Below are the code and all the weights of a small trained network. Each question names an input and a class and asks about switching units off, where a switched-off unit gives its printed mean instead of its output.

import numpy as np


def w(rows, s, z=0):
    codes = np.array(rows[::2]) - 128.0
    scale = np.full(codes.shape[1], s)
    scale[-1] = z or s
    return codes * scale


def f(y):
    return y / 2 * (1 + np.tanh(0.7978845608 * (y + 0.044715 * y**3)))


def log_softmax(a):
    a = a - a.max(-1, keepdims=True)
    return a - np.log(np.exp(a).sum(-1, keepdims=True))


def net(x, mask):
    res = np.array(x, float).reshape(1, 7) / 4 @ E
    y = f(res @ A[0][:, :-1].T + A[0][:, -1])
    res = res + np.where(mask, y, B[0][:, -1]) @ B[0][:, :-1]
    return log_softmax(res[-1] @ U[:, :-1].T + U[:, -1])


A, B = {}, {}
E = w([
[119,228,2,181,94,157,118,150],'x0',
[58,133,126,70,117,122,147,124],'x1',
[124,123,169,191,168,147,161,182],'x2',
[61,149,188,53,168,189,134,140],'x3',
[154,59,138,148,156,94,197,173],'x4',
[97,151,82,152,245,193,67,169],'x5',
[54,220,133,181,107,106,243,210],'x6',
],0.0073)
A[0] = w([
[106,234,67,173,195,161,114,181,217],'neuron 0',
[161,129,126,126,152,157,174,142,119],'neuron 1',
[116,50,183,207,178,108,249,178,137],'neuron 2',
[152,83,107,142,133,132,97,98,128],'neuron 3',
[90,96,126,157,140,115,127,127,135],'neuron 4',
[116,202,97,185,8,98,184,122,114],'neuron 5',
[110,87,160,156,139,123,157,169,4],'neuron 6',
[185,137,112,101,105,184,152,156,45],'neuron 7',
[182,90,112,131,146,110,72,127,156],'neuron 8',
[157,188,103,142,56,98,188,132,104],'neuron 9',
[194,30,69,164,123,133,65,92,146],'neuron 10',
[83,117,168,54,115,158,109,90,35],'neuron 11',
[156,121,114,119,128,122,130,122,160],'neuron 12',
[76,156,75,181,165,183,112,156,116],'neuron 13',
],0.012,0.0011)
B[0] = w([
[94,222,36,126,181,171,118,138,252],'neuron 0',
[113,124,122,99,128,118,127,155,140],'neuron 1',
[183,149,177,116,152,77,94,251,238],'neuron 2',
[154,102,123,148,141,133,113,113,173],'neuron 3',
[160,148,145,133,113,136,104,123,136],'neuron 4',
[126,101,103,167,19,125,192,111,233],'neuron 5',
[142,102,118,101,139,120,131,186,160],'neuron 6',
[100,130,108,128,130,66,102,138,130],'neuron 7',
[155,107,112,133,135,102,105,78,190],'neuron 8',
[125,128,101,153,33,123,142,129,197],'neuron 9',
[179,67,77,147,173,111,96,90,237],'neuron 10',
[81,126,198,107,119,159,149,92,185],'neuron 11',
[128,93,142,176,142,160,135,137,139],'neuron 12',
[90,192,79,148,188,134,136,123,210],'neuron 13',
],0.02,0.012)
U = w([
[157,123,194,82,170,61,131,238,6],'0',
[36,89,254,16,153,160,150,85,194],'1',
[56,201,58,142,197,159,141,147,161],'2',
[116,117,108,161,47,87,201,147,144],'3',
[168,42,120,122,193,104,85,63,87],'4',
],0.0074,0.0013)

Each question gives the input, the list of numbers given to net, and the class t.
The units are the neurons (one row each of A and B). Each row of codes is followed by its name. A weight is (code - 128) times the scale printed after its matrix; where a second scale follows, it is the last column's (A, B and U).
mask holds one flag per neuron, in row order. A switched-off neuron (its flag False) gives its mean, the last column of its row in B, instead of its output. The means were averaged over made-up inputs and are rounded, as every weight is.
A unit's drop is (log p(t) with every unit on - log p(t) with that unit switched off) / (log p(t) with every unit on - log p(t) with every unit switched off).
The circuit of an input: a set's keep is (log p(t) with only the set's units on - log p(t) with every unit switched off) / (log p(t) with every unit on - log p(t) with every unit switched off). Starting from the 12 units with the biggest drops (on a tie, the unit counted first), units are removed one at a time, each time the one whose removal leaves the highest keep (on an exact tie, the one counted first), for as long as the keep stays at least 0.8.
circuit, biggest first: the units of the circuit, biggest drop first
unit that matters most: the unit with the biggest drop
top k neurons: the k neurons with the biggest drops, biggest first
drop when u is switched off: that unit's drop, to one decimal
input [5,7,-8,-6,-8,-2,-5], class 4: unit that matters most	neuron 10
input [2,0,7,1,-5,-7,-5], class 4: circuit, biggest first	[neuron 5; neuron 0]
input [-3,5,-1,-8,-3,4,8], class 3: top 3 neurons	[neuron 5; neuron 9; neuron 10]
input [-6,-1,-1,-4,-3,-5,0], class 4: circuit, biggest first	[neuron 5; neuron 2; neuron 0]
input [0,-4,8,-7,2,3,6], class 0: top 2 neurons	[neuron 2; neuron 6]
input [3,-4,7,2,-8,-6,-4], class 3: top 2 neurons	[neuron 0; neuron 10]
input [8,-3,6,0,6,-3,-4], class 3: top 2 neurons	[neuron 0; neuron 9]
input [8,5,8,-6,0,-3,7], class 3: top 2 neurons	[neuron 5; neuron 9]
input [7,0,2,3,5,-3,-3], class 3: top 2 neurons	[neuron 0; neuron 13]
input [-6,8,-6,8,-6,4,-5], class 1: drop when neuron 3 is switched off	0.0
input [-4,-5,-4,5,-4,-6,-5], class 1: drop when neuron 0 is switched off	0.1
input [-8,4,-8,-3,-8,-3,5], class 1: drop when neuron 11 is switched off	0.6
